Below is a small trained network, with its code and all its weights. Each question gives an input and a class and asks what happens when units are switched off, that is, made to give their printed mean instead of their output.

import numpy as np


def w(rows, s, z=0):
    codes = np.array(rows[::2]) - 128.0
    scale = np.full(codes.shape[1], s)
    scale[-1] = z or s
    return codes * scale


def norm(h):
    return h / np.sqrt((h * h).mean(-1, keepdims=True) + 1e-5)


def f(y):
    return y / 2 * (1 + np.tanh(0.7978845608 * (y + 0.044715 * y**3)))


def log_softmax(a):
    a = a - a.max(-1, keepdims=True)
    return a - np.log(np.exp(a).sum(-1, keepdims=True))


def net(x, mask):
    res = np.array(x, float).reshape(1, 5) / 4 @ E
    u = 0
    for l in range(2):
        y = f(norm(res) @ A[l][:, :-1].T + A[l][:, -1])
        res = res + np.where(mask[u : u + 9], y, B[l][:, -1]) @ B[l][:, :-1]
        u += 9
    return log_softmax(norm(res)[-1] @ U[:, :-1].T + U[:, -1])


A, B = {}, {}
E = w([
[130,129,129,125,130,126,128,129],'x0',
[55,75,160,169,125,220,182,89],'x1',
[100,170,71,117,143,124,129,56],'x2',
[122,136,114,254,136,100,159,146],'x3',
[128,126,126,126,133,123,127,126],'x4',
],0.0033)
A[0] = w([
[90,81,186,67,153,196,153,95,10],'0.n0',
[154,66,235,71,137,181,110,179,91],'0.n1',
[160,159,98,203,181,16,127,161,24],'0.n2',
[148,160,107,161,172,88,127,130,30],'0.n3',
[195,98,163,162,89,88,124,246,147],'0.n4',
[85,118,134,229,106,175,162,121,18],'0.n5',
[113,49,244,143,126,202,160,161,23],'0.n6',
[79,75,173,62,149,190,141,73,43],'0.n7',
[195,169,114,1,88,87,56,153,152],'0.n8',
],0.0038,0.0013)
B[0] = w([
[196,151,74,133,75,168,77,165,171],'0.n0',
[121,36,86,151,37,67,163,207,186],'0.n1',
[162,167,115,84,7,152,74,176,195],'0.n2',
[92,125,103,107,63,140,140,156,133],'0.n3',
[187,174,218,121,166,253,121,134,204],'0.n4',
[144,108,185,33,217,21,125,115,175],'0.n5',
[104,84,80,55,79,51,116,159,202],'0.n6',
[216,190,93,136,93,185,54,160,181],'0.n7',
[25,45,180,232,229,90,225,84,252],'0.n8',
],0.0032,0.0034)
A[1] = w([
[232,154,159,145,41,209,100,228,126],'1.n0',
[96,144,124,187,165,131,170,83,36],'1.n1',
[127,202,1,150,34,61,104,129,8],'1.n2',
[143,205,75,185,88,70,115,116,48],'1.n3',
[145,203,33,115,103,219,42,78,41],'1.n4',
[99,39,244,160,167,56,140,189,25],'1.n5',
[127,209,15,148,35,93,105,115,40],'1.n6',
[91,164,82,151,205,64,180,29,89],'1.n7',
[92,83,153,208,124,151,193,120,79],'1.n8',
],0.0035,0.0019)
B[1] = w([
[57,197,68,161,121,59,78,58,255],'1.n0',
[132,114,123,82,128,79,89,122,133],'1.n1',
[124,20,139,86,81,160,163,155,150],'1.n2',
[113,67,102,83,60,177,108,183,138],'1.n3',
[197,162,212,103,175,215,217,131,159],'1.n4',
[209,106,160,107,180,188,248,147,225],'1.n5',
[154,36,171,66,117,165,162,171,152],'1.n6',
[65,108,70,143,97,80,9,105,226],'1.n7',
[161,134,150,4,196,67,117,134,151],'1.n8',
],0.004,0.0028)
U = w([
[156,88,183,131,193,104,210,157,192],'0',
[121,72,85,99,34,141,111,167,229],'1',
[62,128,92,130,172,69,82,54,228],'2',
[146,179,126,101,136,226,138,73,1],'3',
[155,246,142,193,100,112,94,155,17],'4',
],0.011,0.00075)

Each question gives the input, the list of numbers given to net, and the class t.
The units are the neurons (one row each of A and B). Each row of codes is followed by its name. A weight is (code - 128) times the scale printed after its matrix; where a second scale follows, it is the last column's (A, B and U).
mask holds one flag per neuron, layer by layer. A switched-off neuron (its flag False) gives its mean, the last column of its row in B, instead of its output. The means were averaged over made-up inputs and are rounded, as every weight is.
A unit's drop is (log p(t) with every unit on - log p(t) with that unit switched off) / (log p(t) with every unit on - log p(t) with every unit switched off).
The circuit of an input: a set's keep is (log p(t) with only the set's units on - log p(t) with every unit switched off) / (log p(t) with every unit on - log p(t) with every unit switched off). Starting from the 12 units with the biggest drops (on a tie, the unit counted first), units are removed one at a time, each time the one whose removal leaves the highest keep (on an exact tie, the one counted first), for as long as the keep stays at least 0.8.
circuit, biggest first: the units of the circuit, biggest drop first
top k neurons: the k neurons with the biggest drops, biggest first
drop of u: that unit's drop, to one decimal
input [-7,-2,-2,1,7], class 4: top 2 neurons => 0.n2, 0.n4
input [-3,7,-5,-1,2], class 1: circuit, biggest first => 0.n8, 0.n6
input [-1,-6,-7,0,-2], class 0: circuit, biggest first => 0.n8
input [-6,4,7,-1,4], class 3: circuit, biggest first => 0.n8, 1.n4
input [5,-1,-6,3,-8], class 4: circuit, biggest first => 1.n0, 0.n4
input [-6,0,7,2,5], class 1: circuit, biggest first => 0.n8, 1.n2
input [5,-5,-5,0,-7], class 0: top 4 neurons => 0.n8, 0.n7, 1.n5, 0.n0
input [-8,0,8,7,7], class 1: circuit, biggest first => 0.n8, 1.n3, 1.n6
input [-1,0,2,-7,-2], class 2: top 3 neurons => 0.n8, 0.n4, 0.n2
input [-6,0,3,5,-3], class 1: top 2 neurons => 0.n8, 0.n2
input [-5,7,1,1,8], class 2: top 4 neurons => 0.n4, 0.n5, 0.n2, 1.n5
input [8,7,-6,-1,-1], class 1: top 2 neurons => 0.n8, 0.n0
input [5,-5,-6,0,-5], class 0: top 3 neurons => 0.n8, 0.n7, 1.n5
input [-4,-6,0,-3,2], class 0: top 3 neurons => 0.n8, 1.n5, 1.n0
input [-7,-2,-4,-8,-7], class 0: top neuron => 0.n8
input [-3,0,0,1,8], class 4: top 3 neurons => 0.n8, 0.n6, 0.n1
input [7,-8,-4,-6,2], class 0: drop of 0.n8 => 0.9
input [1,-3,-7,2,-1], class 4: drop of 1.n6 => 0.0
input [2,-7,-6,-6,1], class 0: drop of 0.n8 => 0.7
input [8,-8,-3,-3,6], class 0: drop of 0.n8 => 1.6
input [-6,-8,5,7,5], class 1: top neuron => 1.n2
